[100 = 0]
[131 111 104 107 108  22 121  89 106 102  99 101 101 111  96 115 114 105
 116 103  87  51 105  80 109 103  89 101  98 111 102  81  81 104 125 106
 109  68  96 101  91 102 109 113 113 116  97 110 101 114 110  95 111 113
  98  99 100 114 119  98 125] : 5
[109 126 105 101  99  89  83  99 122 107  91 110  93  94 111 110 111  94
 102  93 101 105 118  78  80 111  98 101  96 108  84 104  68  76 108  76
 106 109 116  96 107  91 116  75 100 118  92  96  96 103 122  96 101 110
 101 109  86  11  87 120  88] : 0
[135  98 133  89 113  96  83 114  96  92 100  82 125  85  89  95 113 102
  75  99  99  92  91  80  95 114  96 109 118 102 105  96 101 107  85 103
 101 113 103  96 122 107 106 118 105 108 176  76  94  90  83  98 103  95
 100 105 100  57  89  99 127] : 9
[100 127 101 110 131 116 105 107 121  93  58  89  98 108 103  97 108 105
 115  93  95 104  91  96 121 102 100  98  96  89  96 100  95  92  92 105
 112  89  99  95  80  95  93  69  93 101  65 104 100 121 100  83 108  89
  97  90  95  94 110 101 111] : 6
[ 75 104  84  93 101  94 139  80 113  99  80 112  84 120 108 120  98 100
  80 111 109 103 103 142 106 106 106  99  67  92  92 112 123  92 128  85
  94 103 114  94 143 113 123 114 102  47  98 123  92 157  89  90 108  99
 106  98 109  87  89  81 116] : 6
[ 96 129 108  94 107  71 105 104 107  93  90 118 109  97  87  97 108 118
  88  89  93 125 114 125  92  97 105 106 108  82 104  80  55 107 107 101
 121 119 102  95  86 112 155 142  87  78  77 133 110 139 100  86 107  90
 104 111  91  78  91 105  85] : 10
[ 95  74  73 104 107 101 101 116  84  99 112  90 101 141 100  85 113 100
  84  93 118 153 101  90 103  91  89  89 104 102  82  95  38 102  91  92
 118  91 108  98  99 108  74 107 100 111  81  96  98 116  80  78  98  82
  92 105 100  76 112 113  83] : 7
[115  86  98  95  94  77 133  93 101  97 114 109  83  99  95 101 107  79
 107 100  86  88 107 113  88  97  97  90 106 101  86 111 169  72 142  97
 108 102  80 104  78  83 102  77  96  97  83 101 112 114 110  92  97  85
 104  98 105  93  85  99  97] : 3
